Table B holds the same points as the rows below and some others, measured another way and shuffled. Each row below is followed by which row of B it is.
B:
0: [ 240  112 -129 -352 -166 -156 -321  519 -179 -118  106 -135 -278  365
  162 -317  -34   63  386  134 -384 -123  226 -199]
1: [  41   15 -329  -39   29  163  135 -152   22 -710   87   11  124  302
   28   46   30  382  265  102   25   81    4   88]
2: [-274 -220 -269   37   97   -4  377   63 -570 -317 -159 -266 -271 -111
  -72 -245  133 -173 -411  138 -206 -226  115 -313]
3: [-489 -363 -406 -137 -163  200  335 -122   -5 -361 -122  152  154 -176
 -298 -473  152 -151  -55 -188  180   69  -51  304]
4: [ 132  -53 -171 -204  -18 -239 -379  290 -118 -146   76  -16 -113  281
  356 -111  -14   -3  331    4 -156   11  167 -103]
5: [ -38   27  -52  131  125  -91 -156 -126 -390 -424  114  -55   22  184
  190  171 -174  141   60  441    8  135  269 -372]
6: [ -39 -106 -267  -88   90  -33 -162  -43  -67 -545  -53   31   27  121
  262  -43  142   70  223   43   40   69  -34   52]
7: [-291   99 -147   59 -264  454  186 -374  236 -474   99  326  365 -145
 -447 -130  -27  245  325  151  296  440  -60  380]
8: [ 229  265  159  -24 -117  -95 -545  202   18   97   55  141  -42    4
  291   64  107   68  486  150 -158  252   49  -16]
9: [ 332   39 -316  226  366 -167  213  -94 -349 -440   17 -409 -245  398
  464  353   27  169  -64  132 -253  -40   94 -314]
10: [-520  -64 -298  172 -240  437  393 -501  209 -404  181  321  321 -304
 -582 -143 -201   19  105    8  457  544  -16  436]
11: [  50  277  238  267   97   40 -456 -203 -150 -306   39  211  143 -152
  280  414  105  268  281  431   70  325   14 -151]
12: [-336 -219 -144   90 -133  126  146   61   34  163  -80  326   87 -491
 -113  -92  365  -77 -112 -438   46   27 -158  321]
13: [ 105   37 -239  130  224  -32  108   -3 -358 -589  142 -161 -121  274
  215  289  -36  354  -22  208 -144 -120  138 -302]
14: [  55  221  -64  252  145  152   -2 -160 -115 -449  -16  -10 -100 -197
  141  293  215  203  100  171  -44  168 -153    7]
15: [-227   34  -99  120 -300  281  332 -132   56   70  138  213  194 -144
 -443 -129  -69  104   79  -14   61  281  108  202]
16: [-190 -115 -355  -42    4  208  117 -335  121 -690  -91   98  220   45
  -22 -155  128   82  245   44  221  263 -126  298]
17: [ 100    0 -282 -198 -105  -15   80  329 -136 -170   23 -153 -259  179
   21 -288   91   16  152  -59 -309 -123   80  -32]
18: [  72   71  -81 -132  -73 -135 -323  209 -192 -175  121  -27 -124  193
  167 -131 -122   -3  295  222 -138  110  226 -184]
19: [ 319  486  173  198  137  -71 -397   46 -318 -168  -26 -255 -412 -110
  346  224   64  -70  251  540 -287  290   19 -335]
20: [-174   29 -210  -84 -129  107   21  203 -117 -200   56   13 -263 -241
 -168 -259   66 -112   76  -29 -104   48   -7   83]
21: [ 281  151 -130  171   97   32   75   41    1 -107   13  -36  -91   49
  271  298  283  271  146 -146 -222   29 -120   76]
22: [ -73  146 -184  234   31  294  265 -330  -50 -614  183   81  166   46
 -165  257  -64  425  111  226  124  222   18   45]
23: [  93   94 -129  494  205   19  278 -402 -182 -221  263  -40  128  176
  139  602 -228  328  -51  159   76  301  188 -170]
24: [-131  155 -152  305  -78  417  394 -460   89 -532  279  234  386   66
 -348  323 -156  576  155  188  235  332   51  167]
25: [ 101  112   -4  246   95  -39  -49 -132 -274 -255  235   28  117  256
  167  383 -195  364   89  313  -30  142  278 -309]
26: [  73  -12 -275 -184  122    6 -201  -47  -85 -780 -185 -112  -52  201
  317 -157  247   68  327  218  -48   51 -104   16]
27: [ 293  348   32 -133  -41  -55 -333  348 -221  -99 -155 -267 -490  -73
  229 -222  262 -177  300  294 -446   52  -50 -155]
28: [-157 -382 -271 -264  -90 -348 -162  560 -328  215   71   17 -222   91
  191 -342    1 -228  -80 -324 -229 -291  283 -179]
29: [ 153 -154 -189  265  224 -328  239  243 -527  214  196 -219 -252  245
  335  370  -87  114 -354 -149 -340 -256  336 -467]
30: [-324 -217 -180  144  -64  172   82 -411  155 -328   79  425  542  -28
  -57  121   20  241  161  -92  393  330   12  297]
31: [-380 -181 -307    7  -90  311  296 -260   18 -605    2  243  300  -98
 -277 -127  116  237   40  -23  236  109  -62  248]
32: [-231 -391 -328  -61  -30 -297   50  311 -254  345  -27  -69 -308 -180
  147 -314   37 -534 -222 -411 -132  -50  142  -18]
33: [-374 -403 -193  151   19 -200  225  -57 -431  197   -1  -22   -7  -92
    5 -135 -130 -341 -369  -49   30   59  313 -229]
34: [-546 -600 -282  -13   85  -56   15 -347 -133 -387 -259  269  420 -123
  171 -204  228 -191 -117 -120  377  120  -11  143]
35: [-438 -280 -106  227  -17 -109  -46 -150 -168  183   43  236   92 -380
   23   -1  -72 -336 -159 -136  248  308  129   45]
36: [  98 -106 -209  -73   94 -206 -171   87 -186 -179 -121 -147 -137  167
  392 -115  137 -156  146   24 -150   47   57 -102]
37: [-540 -327  -68  -63 -253  -69 -229   97  -35  307  -48  375   83 -514
 -104 -389   80 -470    3 -249  202  246   56  224]
38: [-518 -338 -229   55 -232   -6  181 -101  -69  263   49  195   87 -309
 -286 -374 -159 -468 -121 -192  216  333  182  176]
39: [-124 -122 -251  177  -32   30  314   92 -101   97  149   81  -80 -137
  -72  104   52   66 -158 -337  -76  -19   52   82]
40: [-199 -153  -64  141   10   71  -10  -47  -60 -127  -16  320  229 -214
   95  180  281  229   -9 -185   80   -2  -70  123]
41: [ -86 -186  -23  -76  -17    0 -205  171  -49 -118 -185  322  221 -128
  266   19  540  260  102 -239  -81 -197 -132  126]
42: [-189   -3 -116  196   48  269   52 -283  121 -411 -161  272  184 -406
   49  165  452  165   99 -117  168  211 -336  359]
43: [-407 -474 -354  -59  -96   32  454   46 -212  -24 -160   59   80 -108
 -165 -368  226 -139 -310 -322  -31 -183   52   86]
44: [-305   12  -12    3 -204  172 -302  -96  174 -159   50  439  224 -374
 -103  -97  112   -9  343  -17  259  377  -89  326]
45: [-652 -129 -156  181 -190  423  475 -314 -202 -402   92  261  221 -419
 -645 -164  -68  101 -237  168  269  175   79   91]
46: [-161 -288 -274  115   61 -137  -92 -291   68 -196  115  214  320  161
  258  125 -139  -22  181 -132  311  353  133  142]
47: [ 239    0 -220 -211    9 -174 -166  450 -164  -91  -30 -170 -344  183
  316 -166  222  -10  190 -120 -387 -189   26  -91]
48: [-588 -470 -183  182  -32  -44  115 -358 -162  -53   23  325  392 -201
  -74  -63 -124 -193 -195  -67  404  284  199   48]
49: [-427   47  -67   45 -296  388  114 -335   98 -315   48  312  303 -280
 -489 -267  -76   19  223  246  292  466   24  266]
50: [-196   44 -219  169  -91  274  278 -125   84 -181   25  136  -11 -345
 -217    9  182   51   25 -175   61  210 -173  310]
51: [ 441 -123 -280  286  336 -413  365  306 -538  213  194 -410 -339  528
  531  510  -38  254 -363 -243 -537 -396  334 -537]
52: [-276  -56 -277  282  151  142   84 -633  -31 -733  115   99  249  -19
   11  216 -231   51  117  292  442  525   36   82]
53: [-135  -88 -336  149  -93   46  432  180 -110  190  178  -50 -289 -217
 -197  -49  -19 -120 -207 -388 -156    3   54  113]
54: [-579 -106 -169  -30 -251  449   57 -420  200 -644  -13  474  457 -349
 -449 -275   73   98  259  127  477  417 -118  442]
55: [ 388  174  -95 -101   18 -267 -396  267 -156 -130  232 -130 -174  499
  414  109 -198  159  430  190 -253   87  291 -267]
56: [  76   12 -227  117   93  128  163 -187  -82 -645  232  114  296  401
   79  364  -55  662  172  122   42   -8  140  -64]
57: [-157  -69 -210  149  -63  213   95 -177  314 -110  -49  345  216 -352
    3  106  362   95  173 -418  183  267 -307  536]
58: [ 143  -53 -181 -156  -43 -194   47  519 -411   90   11 -251 -400  184
  139 -220  100  -39  -70  -48 -497 -324  217 -311]
59: [-356  -61 -163 -148 -342   96   10  172 -127  -37  253  165  -40  -92
 -418 -407 -300 -108  118   77   41  167  289    9]
60: [ 338  115   13   -8   -8 -211 -284  305  -60  305  -99  -74 -196   52
  435   34  291  -71  254 -120 -360   48  -10  -36]
61: [ -39 -239 -340 -117  151 -374 -121  333 -441  -79  -45 -308 -488   57
  371 -240  -12 -443 -123  -70 -247 -115  175 -286]
62: [-184   41 -176  119   59  -99  -64   24 -381 -207  133 -179 -385 -194
   12  -71 -242 -330  -72  246  -21  227  183 -234]
63: [ -47  199 -158  194 -115   99  207  -89  -97   68  100 -170 -303 -209
 -202 -107 -174 -302   44  132  -83  412   76   32]
64: [ 226  -37 -159 -180  -10 -264 -276  262 -166  -49   26 -125 -131  384
  374 -136  -17  -45  289   53 -244   17  214 -176]
65: [-277 -197 -201   36 -121  115  398   38 -208   70 -156  -15  -61 -254
 -216 -306  244 -179 -234 -144 -125  -43   -1   60]
66: [ 256  243 -224  339  123  180  120 -349  345 -223  -33   16   -4 -153
  236  376  287   99  316 -211   52  478 -365  453]
67: [-260   26  -22  282 -123  227   70 -130   94   14  162  426  217 -425
 -179  261  123  223   38 -203  180  239  -85  279]
68: [  28  -19  -79 -148 -159    4    9  380 -154  141 -129  -14 -191  -95
   19 -289  343  -44   60 -141 -356 -166  -11    3]
69: [ 136  -63  -72   -7   22 -242 -161  276 -181  311 -203 -127 -270  -95
  385 -130  334 -309   31 -178 -318   -6  -18  -55]
70: [ 455  225   -7   58  116  -62 -191  166  -16  -50 -159  -92 -147   92
  499  232  480  219  283  -53 -370  -20 -182   11]
71: [ -62 -193 -134  210   23 -231  315  260 -545  363  222 -128 -194  116
   26  130 -201   15 -408  -88 -290 -222  439 -459]

[ 151  139  259 -138 -113 -255   73  -50 -236  -71 -247  126  152  -56
 -208  -31  195  251 -178 -169 -115  161  100  -37    4 -122  145   56
   84] : 54
[ 175  -64  214   85  -28 -126   76  -38  -58  -76  -76  135  127   97
 -139  -98  157   65 -223   16   84  172    8   -6   56 -113  106  -13
  182] : 37
[-152  130    3   15  134  -41 -189  -34   60   40   18 -134   80  161
   52   56   39 -169  241  161   15 -162  -99  -68   -2  171  -40 -109
  -48] : 65
[ -64  111  -78   39   65  -43 -151  -66  175  187  127  -29  153  115
   66  -80  104 -268   62   42   67  -47 -208  -85  -51   60   44 -124
  112] : 64
[ 172  179  228  -97 -100 -303   91  -92 -217  -41 -195  159  189  -18
 -211 -130  218  256 -104 -169  -56  243   61  -39  -59 -101   94   54
  161] : 44
[  35  -43  -96  -34  -73  180  -18   24  309  -63  179 -199 -178  124
   64   88   90   55   63   89  -62 -112   -7  102  126  -19  206   22
  250] : 62
[   1  206  258 -115   54 -185   23 -113 -266  -49 -259   93  267  -16
 -232  -43   78  274  -61  -39  -85  139   65   80   44   34  129  -76
  107] : 16
[ -42  131 -136 -116  150   71  -66   19  130  232   67    1  105   38
   98   11  115 -286  -15   79  -50 -254  -87  105  -93  -43   62 -169
  109] : 10
[  92  250  270  -79  -87 -303   85  -41 -332 -231 -296   45   91   20
 -283    3  152  504  183  -99 -151  205  181   41   78   20   69   33
   28] : 14
[ -48   75   73   46   34  -35 -105   -8   12   20   18  -35   76  105
   19   25   33 -140  104   14   31  -61  -42 -134  -18   42    7  -70
  -80] : 70
[  36  -37   -3 -204 -213  318    7  -24  284  -22  248 -212 -220  -25
  140  109  -62   34  -73 -200  -98 -115  114 -126  -72 -144  248  166
  117] : 1
[ 117   20   89  114  -71    5   57   72  -32   29   36  147   78   23
  -44  -38   52  -83  -72 -166   33   74   22  -90   11 -178  116 -100
  -55] : 15
[   1   37  -31  158    4  -73 -104  -20  167   46  133  -38   61  185
   27  -70  122 -169  140   64  107   33 -163 -110   26   55   18  -79
   84] : 48
[ -85   98  -25  167   69   61  -78   27   68   80   67   27  165   86
  -45  -10   -7  -89  115   13   27   23 -128   52  169   45  166 -265
   12] : 63
[ 210   56  151  209  -79  -82  205  112 -186 -172  -72  207   35   73
 -209  -58   93  268  108 -119   10  233  153  100  134 -171  101 -123
    6] : 23
[ -14 -167   19  -20  -54  400   -9  -94  385  -88  323 -244 -173  149
  126   31 -136   29  -32   78   79  -56   34   11   27   -3  208   80
  301] : 32
[ 304   30  153  122 -178 -192  209  108 -148 -170  -89  189  -31   56
 -185  -63  231  255    6 -164  -23  226  148   14   67 -234   90   22
   62] : 25
[-106  132  -25  -54   67  -86 -196  -38   92  132   12  -96  119   88
   60   39  118 -240   73   71  -26 -159 -155 -111  -21   93   33  -82
   -5] : 6
[  49   48   26   71  -61  -31  -50   11   76   95  102   50   76   57
   36  -52   81 -203  -16 -123   55   17  -78 -186  -62  -91   58  -49
  -28] : 30
[ 139   73 -105 -170  -93  128   93   76  147   55  147  -42 -168    6
  111   46  121  -50   45 -123 -106 -176  124   19 -169 -211   78   62
   98] : 24
[ -27  285  294  -70  -16 -362  -14 -107 -327 -317 -340  -91   95  113
 -310   35  137  600  367   70 -146  194  141   69  152  222   20   43
   59] : 2
[  19  104  -15   26  -68  -91  -95   18   76  125   41   23  109   28
    5  -15  140 -173  -14 -116  -19   -2 -126 -143   13  -55  120  -81
  -11] : 49
[ 103  -14  257   43  -33  -37   69   46 -185  -80 -152  147  126   -5
 -150   31   39   74 -204  -94  -23   74  108  -24  104 -151  166  -82
  -64] : 17
[ -94  107   40  -39  115   30 -117  -37   16  141   32   -9  147   60
   70   10   -2 -261   26   19   23 -151  -58 -103 -116   22    2 -119
  -64] : 57
[  67 -101 -102   -6  -37  216    1  -41  390  -25  299 -186 -182  187
  139  -19   67  -57   53  122   69  -89  -26   44  -30  -30  105   71
  335] : 35
[  71  -19  231  101  -66   25   46   88 -159 -105  -94  108   69    2
 -114   78  -25   49 -105 -138  -24   55  117  -89  132 -138  165  -94
 -175] : 50
[  40  -90  234   71  -64  -26  -60   53  -70  -86 -128   34   92   19
 -105  113   52  -21 -244  -34  -34   14    3 -109  225  -80  222  -66
  -98] : 26
[ 222   49  175  174  -89 -160  180   74 -167 -230  -75  131  -29  137
 -183  -65  142  291  180  -57   30  216  164   38   64 -119    3  -12
   33] : 71
[ 127  220  186   20  -90 -340   92  -45 -222 -213 -237   61  110   77
 -312  -67  236  516  191  -30 -105  293   74  129  171   40  116  -11
  192] : 19
[  78  -14   85   99  -71  -55  -39    9   51   66   41   86  119   49
  -26  -47  103 -157 -149 -102   56   74  -93 -148   42 -110  137  -71
   15] : 4
[-116   55  111   66   59  -11 -162  -36   20  -17   17 -101   77  138
   21   55  -20 -130  143   70   47  -73  -60 -167   24  117    5  -71
 -110] : 43
[ 112   47 -100 -183  -44   92   37   19  201   47  171 -109 -183   78
  161   27  147 -121   75   -9  -48 -218   84  -27 -237 -135  -17  123
  144] : 67
[ 141   37  140   77 -164  -54   70  137 -124  -93  -69  102  -17  -12
 -105   75   88   79  -20 -218  -81   65  114 -110  108 -195  155  -39
 -166] : 22
[  32   40  -39 -235   51  -59 -113  -53  177   59   71 -188 -129  150
  194   56  216 -259   63  160  -23 -326    3 -129 -286    3 -146  180
  109] : 41
